Each row is followed by its class.
2.0  -3.1  -10.6  -14.7  -3.3  14.6  -20.1  6.9  4.2  22.0  -9.5  6.8  -11.1  -26.0  21.7  12.6  -6.8  -17.7  -2.3  34.2  -0.5  -6.8  1.9  5.1  -3.2  5.0  -11.5  5.9  -4.2  3.6  4.9  18.2  -28.2  15.6  -22.9  16.5  17.8  -17.0  2.8  -9.4  -19.1  -4.6  -68.7  -2.3 -> R
18.7  10.3  11.4  3.6  -0.2  23.4  8.9  -27.7  -4.7  7.1  -10.7  7.9  -3.1  -62.7  20.2  43.7  12.7  -4.8  19.4  -0.5  -40.4  7.2  27.2  19.9  21.8  -15.3  -29.5  15.5  9.4  -24.2  28.8  -21.7  -11.8  18.5  3.4  -15.5  23.6  -8.5  3.3  -12.1  19.0  -18.8  -11.3  -13.7 -> V
-4.8  -11.2  -4.8  -20.1  -11.5  -8.0  -10.9  -23.5  -19.4  64.1  -7.2  15.3  31.8  -11.1  12.2  21.3  18.2  10.8  14.9  7.0  0.2  -8.1  -15.4  18.5  -3.9  -4.1  4.1  12.1  10.3  -6.2  7.9  -11.5  57.3  1.5  -6.6  5.0  23.3  -5.9  4.3  7.7  10.0  -5.3  -9.8  -19.2 -> Z
2.8  -33.3  -20.0  -27.5  3.3  -4.8  -10.0  -18.7  3.2  19.2  5.6  19.2  15.6  -27.5  16.2  14.2  4.5  -17.7  -0.9  10.2  -3.9  -7.3  -0.5  2.9  -4.8  12.1  -32.0  28.9  -4.5  -13.8  -32.7  16.2  1.9  12.6  -8.9  2.9  15.7  -6.2  -15.9  -18.1  -18.0  -27.6  -8.9  -11.8 -> R
-4.0  5.5  9.0  -2.0  -16.7  1.1  1.2  -12.2  -1.1  20.1  -4.9  -5.5  13.8  -9.4  -9.7  42.6  9.0  1.2  -13.9  -4.2  -26.0  -4.1  -10.0  -6.3  14.9  -11.6  18.6  6.7  8.1  -25.9  2.0  -17.2  -10.7  18.2  0.8  -4.5  -7.2  -4.0  -7.9  -17.2  -4.2  -6.4  7.0  7.6 -> V
1.0  -16.0  -8.1  -22.1  9.9  -0.2  -12.4  9.0  -11.0  46.0  -1.9  0.2  -21.2  -39.1  6.0  29.7  -5.4  -9.4  -4.0  36.6  -15.3  3.9  5.6  23.9  8.0  2.1  -23.7  12.1  -33.2  -38.5  -7.8  1.1  5.3  -4.4  -9.4  3.1  1.5  -22.6  9.7  -7.2  1.3  -10.1  1.2  3.8 -> V
7.6  -12.2  18.8  -49.3  7.9  -18.0  -11.4  -17.0  -8.8  -28.1  2.1  9.0  -6.7  55.2  8.2  1.0  23.7  42.4  -2.0  21.9  4.6  -2.0  19.4  18.1  -18.7  -9.1  -22.5  29.4  2.9  -19.4  23.4  -15.7  -50.7  62.5  0.0  -7.5  -25.6  -14.8  -26.8  14.9  39.6  -1.7  6.9  -17.6 -> K
4.2  -7.6  8.6  -12.9  1.6  9.1  16.5  2.4  -32.8  57.2  -16.2  3.1  -45.9  -51.7  4.6  74.6  9.0  19.4  18.8  22.3  -43.4  1.7  17.1  30.8  26.2  -3.1  -21.3  30.5  -1.0  -39.0  4.1  -19.7  1.1  8.0  10.4  1.4  -21.8  -20.0  20.3  -19.7  0.9  -15.2  -3.8  10.3 -> E
5.6  18.9  5.8  6.4  -9.8  27.7  15.7  -3.3  -6.9  -23.9  -27.4  4.0  -37.8  -48.1  2.5  22.8  -0.4  -30.6  11.5  -4.7  -60.9  -1.1  10.1  2.2  14.6  3.6  -10.8  -0.8  3.5  -40.5  -1.3  14.8  4.6  31.0  -1.8  2.9  -9.9  -18.8  0.4  -19.1  -22.3  -33.5  -5.0  14.7 -> R
11.0  23.5  4.4  33.2  4.2  17.6  7.8  -5.8  7.4  -19.4  -0.2  1.5  4.9  -44.7  14.6  13.2  -14.0  -31.0  17.2  3.5  -25.9  -12.1  11.0  -0.6  6.6  -12.3  18.4  -9.5  16.3  20.8  35.0  18.1  6.2  21.2  25.2  1.3  30.9  -10.5  11.0  -26.1  -13.5  -22.0  -16.2  -9.1 -> X
4.7  -21.6  -15.9  -65.6  12.8  -11.4  5.5  2.7  -15.9  40.8  4.3  35.5  -27.7  3.5  8.9  -41.3  6.2  26.0  11.5  29.0  13.3  -1.6  17.6  34.8  -17.6  8.8  -30.0  40.6  -10.9  -19.0  2.1  -14.2  -6.7  -2.0  -13.1  11.8  -35.6  -17.4  -7.1  2.6  3.8  -13.2  -9.2  10.2 -> J
7.7  -23.4  -8.4  -11.5  2.5  27.0  -4.2  -6.3  -2.3  21.9  4.7  16.9  22.2  -40.3  15.3  27.2  -0.3  -1.3  -5.9  15.1  -12.0  4.8  6.6  -2.1  -3.5  8.7  0.1  19.6  6.5  -17.7  -5.6  0.7  -0.4  11.4  -4.0  -2.5  25.8  -10.4  -1.7  -14.6  2.6  -39.5  -0.5  -14.4 -> R
-4.3  -4.0  -10.8  -23.6  -3.0  -15.9  9.4  -21.7  -4.2  14.5  19.2  10.7  -4.3  -16.1  6.3  -9.5  11.6  7.2  15.4  -13.3  -8.7  -1.8  -5.4  16.2  -10.5  -1.5  -5.9  -2.7  14.5  -10.7  8.7  -12.3  14.4  1.2  10.2  6.8  -3.8  0.1  10.9  -8.0  16.8  -10.6  -10.4  -9.3 -> Z
